Below is a small trained network, with its code and all its weights. Each question gives an input and a class and asks what happens when units are switched off, that is, made to give their printed mean instead of their output.

import numpy as np


def w(rows, s, z=0):
    codes = np.array(rows[::2]) - 128.0
    scale = np.full(codes.shape[1], s)
    scale[-1] = z or s
    return codes * scale


def norm(h):
    return h / np.sqrt((h * h).mean(-1, keepdims=True) + 1e-5)


def f(y):
    return y / 2 * (1 + np.tanh(0.7978845608 * (y + 0.044715 * y**3)))


def log_softmax(a):
    a = a - a.max(-1, keepdims=True)
    return a - np.log(np.exp(a).sum(-1, keepdims=True))


def net(x, mask):
    res = np.array(x, float).reshape(1, 2) / 4 @ E
    u = 0
    for l in range(2):
        y = f(norm(res) @ A[l][:, :-1].T + A[l][:, -1])
        res = res + np.where(mask[u : u + 13], y, B[l][:, -1]) @ B[l][:, :-1]
        u += 13
    return log_softmax(norm(res)[-1] @ U[:, :-1].T + U[:, -1])


A, B = {}, {}
E = w([
[213,117,152,141,255,193,114,194],'x0',
[161,112,191,84,158,61,81,61],'x1',
],0.0076)
A[0] = w([
[55,103,52,183,139,209,33,118,70],'0.n0',
[171,164,82,107,131,86,106,179,101],'0.n1',
[106,100,53,140,125,133,152,162,165],'0.n2',
[106,172,67,66,191,40,164,137,43],'0.n3',
[134,98,199,66,156,55,133,76,219],'0.n4',
[189,84,200,168,172,155,179,188,178],'0.n5',
[150,178,1,93,80,171,154,214,8],'0.n6',
[212,150,71,141,82,180,43,232,103],'0.n7',
[186,102,185,145,92,153,50,150,131],'0.n8',
[136,96,31,136,109,15,91,131,91],'0.n9',
[176,172,85,164,117,134,155,107,76],'0.n10',
[123,139,65,140,148,94,135,183,37],'0.n11',
[43,110,116,136,65,66,154,150,159],'0.n12',
],0.0053,0.0018)
B[0] = w([
[88,144,158,123,170,104,71,155,148],'0.n0',
[91,112,136,104,115,110,173,101,128],'0.n1',
[129,190,138,167,145,134,100,5,168],'0.n2',
[143,87,126,106,122,167,113,177,118],'0.n3',
[98,237,105,206,161,125,136,210,255],'0.n4',
[82,191,86,110,131,112,179,80,246],'0.n5',
[130,149,211,179,67,109,113,209,202],'0.n6',
[187,145,204,102,135,162,185,91,199],'0.n7',
[59,175,142,84,24,134,183,81,156],'0.n8',
[166,73,104,81,254,161,203,173,157],'0.n9',
[97,132,143,133,153,125,72,117,124],'0.n10',
[155,163,147,137,75,124,74,100,127],'0.n11',
[184,193,183,122,160,175,195,99,222],'0.n12',
],0.0041,0.0042)
A[1] = w([
[149,101,190,121,135,20,2,126,27],'1.n0',
[72,87,72,201,98,189,122,174,98],'1.n1',
[168,115,101,152,163,163,122,151,75],'1.n2',
[143,48,152,91,184,187,130,148,65],'1.n3',
[113,126,88,87,82,121,121,129,168],'1.n4',
[88,127,192,150,73,155,124,60,231],'1.n5',
[115,189,104,97,70,104,145,159,152],'1.n6',
[85,113,163,101,177,95,73,90,93],'1.n7',
[79,27,73,78,54,71,171,96,63],'1.n8',
[70,140,7,132,168,115,160,173,7],'1.n9',
[167,96,166,86,129,32,38,131,75],'1.n10',
[99,175,188,138,154,160,183,119,61],'1.n11',
[174,121,139,187,168,115,111,184,227],'1.n12',
],0.0087,0.0015)
B[1] = w([
[76,123,129,182,43,210,178,204,207],'1.n0',
[89,125,208,158,2,141,107,164,171],'1.n1',
[97,177,153,107,122,68,49,67,168],'1.n2',
[150,176,132,60,132,47,86,42,165],'1.n3',
[134,157,170,118,204,133,78,118,136],'1.n4',
[147,111,91,104,199,108,128,92,206],'1.n5',
[150,128,165,100,203,135,107,141,203],'1.n6',
[109,132,129,225,48,206,150,165,170],'1.n7',
[215,170,126,47,185,95,62,72,182],'1.n8',
[168,47,113,177,139,139,167,119,134],'1.n9',
[82,115,133,186,41,198,141,196,187],'1.n10',
[120,57,79,157,110,124,133,170,254],'1.n11',
[101,99,125,73,117,83,144,61,217],'1.n12',
],0.0071,0.006)
U = w([
[75,165,184,195,33,174,122,172,173],'0',
[151,200,128,27,205,75,73,21,201],'1',
[133,7,38,166,205,92,171,155,141],'2',
[161,72,77,106,106,120,40,129,3],'3',
],0.013,0.0043)

Each question gives the input, the list of numbers given to net, and the class t.
The units are the neurons (one row each of A and B). Each row of codes is followed by its name. A weight is (code - 128) times the scale printed after its matrix; where a second scale follows, it is the last column's (A, B and U).
mask holds one flag per neuron, layer by layer. A switched-off neuron (its flag False) gives its mean, the last column of its row in B, instead of its output. The means were averaged over made-up inputs and are rounded, as every weight is.
A unit's drop is (log p(t) with every unit on - log p(t) with that unit switched off) / (log p(t) with every unit on - log p(t) with every unit switched off).
unit that matters most: the unit with the biggest drop
top k neurons: the k neurons with the biggest drops, biggest first
top k neurons in layer l: the k neurons of layer l with the biggest drops, biggest first
drop of u: that unit's drop, to one decimal
input [5,-4], class 1: top 3 neurons -> [0.n4; 1.n0; 1.n2]
input [0,1], class 2: unit that matters most -> 1.n9
input [3,1], class 2: top 3 neurons in layer 0 -> [0.n5; 0.n8; 0.n9]
input [3,-3], class 2: top 2 neurons in layer 1 -> [1.n11; 1.n0]
input [3,2], class 2: top 3 neurons -> [0.n5; 0.n8; 1.n11]
input [0,-1], class 2: top 2 neurons in layer 1 -> [1.n5; 1.n1]
input [2,-3], class 2: top 2 neurons in layer 0 -> [0.n7; 0.n4]
input [-8,-6], class 1: top 2 neurons -> [1.n8; 0.n4]
input [-8,-7], class 1: top 2 neurons in layer 1 -> [1.n8; 1.n0]
input [-4,-3], class 1: top 2 neurons in layer 0 -> [0.n4; 0.n7]
input [-2,4], class 0: drop of 0.n5 -> 0.3
input [0,-2], class 2: drop of 1.n2 -> 0.1
input [2,3], class 2: drop of 0.n5 -> 0.1
input [2,0], class 2: unit that matters most -> 0.n5
